Below is a small trained network, with its code and all its weights. Each question gives an input and a class and asks what happens when units are switched off, that is, made to give their printed mean instead of their output.

import numpy as np


def w(rows, s, z=0):
    codes = np.array(rows[::2]) - 128.0
    scale = np.full(codes.shape[1], s)
    scale[-1] = z or s
    return codes * scale


def norm(h):
    return h / np.sqrt((h * h).mean(-1, keepdims=True) + 1e-5)


def f(y):
    return np.maximum(y, 0)


def log_softmax(a):
    a = a - a.max(-1, keepdims=True)
    return a - np.log(np.exp(a).sum(-1, keepdims=True))


def net(x, mask):
    res = np.array(x, float).reshape(1, 3) / 4 @ E
    u = 0
    for l in range(2):
        y = f(norm(res) @ A[l][:, :-1].T + A[l][:, -1])
        res = res + np.where(mask[u : u + 9], y, B[l][:, -1]) @ B[l][:, :-1]
        u += 9
    return log_softmax(norm(res)[-1] @ U[:, :-1].T + U[:, -1])


A, B = {}, {}
E = w([
[134,89,106,194,57,163,86],'x0',
[166,141,133,157,172,65,132],'x1',
[138,9,145,92,112,142,138],'x2',
],0.011)
A[0] = w([
[106,126,111,175,153,142,66,12],'L0N1',
[167,126,119,91,90,190,141,175],'L0N2',
[120,100,142,206,119,151,89,97],'L0N3',
[143,194,101,201,71,144,98,43],'L0N4',
[90,90,119,204,92,84,139,64],'L0N5',
[95,221,147,145,131,148,131,123],'L0N6',
[99,146,119,138,80,130,154,138],'L0N7',
[128,60,132,235,88,142,99,1],'L0N8',
[100,97,117,252,54,116,122,199],'L0N9',
],0.011,0.0028)
B[0] = w([
[88,146,158,155,96,131,139,156],'L0N1',
[168,138,146,145,183,45,138,179],'L0N2',
[131,170,120,124,120,124,93,193],'L0N3',
[131,137,245,158,198,135,153,224],'L0N4',
[102,139,86,83,159,180,124,174],'L0N5',
[201,144,23,122,159,90,104,214],'L0N6',
[118,159,90,127,179,140,149,162],'L0N7',
[118,106,38,60,93,86,91,218],'L0N8',
[177,132,181,179,109,210,128,254],'L0N9',
],0.013,0.0093)
A[1] = w([
[133,149,154,127,112,166,109,35],'L1N1',
[112,194,131,144,137,91,156,16],'L1N2',
[128,125,111,102,29,164,146,75],'L1N3',
[119,223,76,142,152,146,81,237],'L1N4',
[84,155,126,117,110,186,41,169],'L1N5',
[36,49,153,109,154,79,156,151],'L1N6',
[101,173,251,230,119,183,177,8],'L1N7',
[130,50,232,128,121,170,59,183],'L1N8',
[231,112,95,201,53,157,111,236],'L1N9',
],0.013,0.0019)
B[1] = w([
[135,97,155,157,120,81,133,161],'L1N1',
[95,101,74,114,80,172,116,171],'L1N2',
[179,147,105,125,145,134,144,156],'L1N3',
[67,113,146,127,63,59,161,252],'L1N4',
[129,99,136,115,160,77,140,185],'L1N5',
[112,93,182,153,185,151,112,178],'L1N6',
[85,150,250,176,86,162,123,213],'L1N7',
[123,183,72,124,115,99,140,205],'L1N8',
[161,129,107,108,139,209,107,247],'L1N9',
],0.018,0.011)
U = w([
[88,156,67,115,70,19,214,252],'0',
[120,53,192,121,246,112,178,38],'1',
[137,196,241,212,32,178,161,65],'2',
[241,128,50,103,94,202,135,144],'3',
],0.011,0.0012)

Each question gives the input, the list of numbers given to net, and the class t.
The units are the neurons (one row each of A and B). Each row of codes is followed by its name. A weight is (code - 128) times the scale printed after its matrix; where a second scale follows, it is the last column's (A, B and U).
mask holds one flag per neuron, layer by layer. A switched-off neuron (its flag False) gives its mean, the last column of its row in B, instead of its output. The means were averaged over made-up inputs and are rounded, as every weight is.
A unit's drop is (log p(t) with every unit on - log p(t) with that unit switched off) / (log p(t) with every unit on - log p(t) with every unit switched off).
The circuit of an input: a set's keep is (log p(t) with only the set's units on - log p(t) with every unit switched off) / (log p(t) with every unit on - log p(t) with every unit switched off). Starting from the 12 units with the biggest drops (on a tie, the unit counted first), units are removed one at a time, each time the one whose removal leaves the highest keep (on an exact tie, the one counted first), for as long as the keep stays at least 0.8.
units of the circuit, in order: the units of the circuit, biggest drop first
k most important neurons: the k neurons with the biggest drops, biggest first
top k neurons in layer l: the k neurons of layer l with the biggest drops, biggest first
drop when u is switched off: that unit's drop, to one decimal
input [-2,8,-8], class 0: units of the circuit, in order : [L0N9]
input [0,-3,7], class 1: units of the circuit, in order : [L0N9; L1N6]
input [0,-1,6], class 1: units of the circuit, in order : [L0N9; L1N6]
input [-3,-7,1], class 1: 3 most important neurons : [L0N9; L0N6; L0N4]
input [-7,-6,1], class 1: 3 most important neurons : [L0N9; L0N6; L0N3]
input [-3,-3,3], class 1: 2 most important neurons : [L0N9; L0N4]
input [-1,5,4], class 1: 2 most important neurons : [L0N9; L0N6]
input [-1,4,3], class 1: top 3 neurons in layer 1 : [L1N6; L1N7; L1N4]
input [0,-4,-8], class 0: top 2 neurons in layer 0 : [L0N6; L0N9]
input [-5,-2,0], class 0: top 2 neurons in layer 0 : [L0N9; L0N4]
input [-2,-2,3], class 1: 2 most important neurons : [L0N9; L0N4]
input [0,1,-2], class 0: 3 most important neurons : [L0N9; L0N6; L1N7]
input [0,3,6], class 1: 3 most important neurons : [L0N9; L0N6; L1N6]
input [-3,-7,2], class 1: top 3 neurons in layer 0 : [L0N9; L0N4; L0N6]
input [-1,-3,8], class 1: 2 most important neurons : [L0N9; L1N6]
input [1,6,3], class 3: top neuron in layer 0 : [L0N4]
input [-3,-6,3], class 1: top 2 neurons in layer 0 : [L0N9; L0N4]
input [-1,-4,-7], class 0: top 2 neurons in layer 0 : [L0N6; L0N9]
input [-2,2,-6], class 0: drop when L0N6 is switched off : 0.2
input [8,5,3], class 3: drop when L0N8 is switched off : 1.1
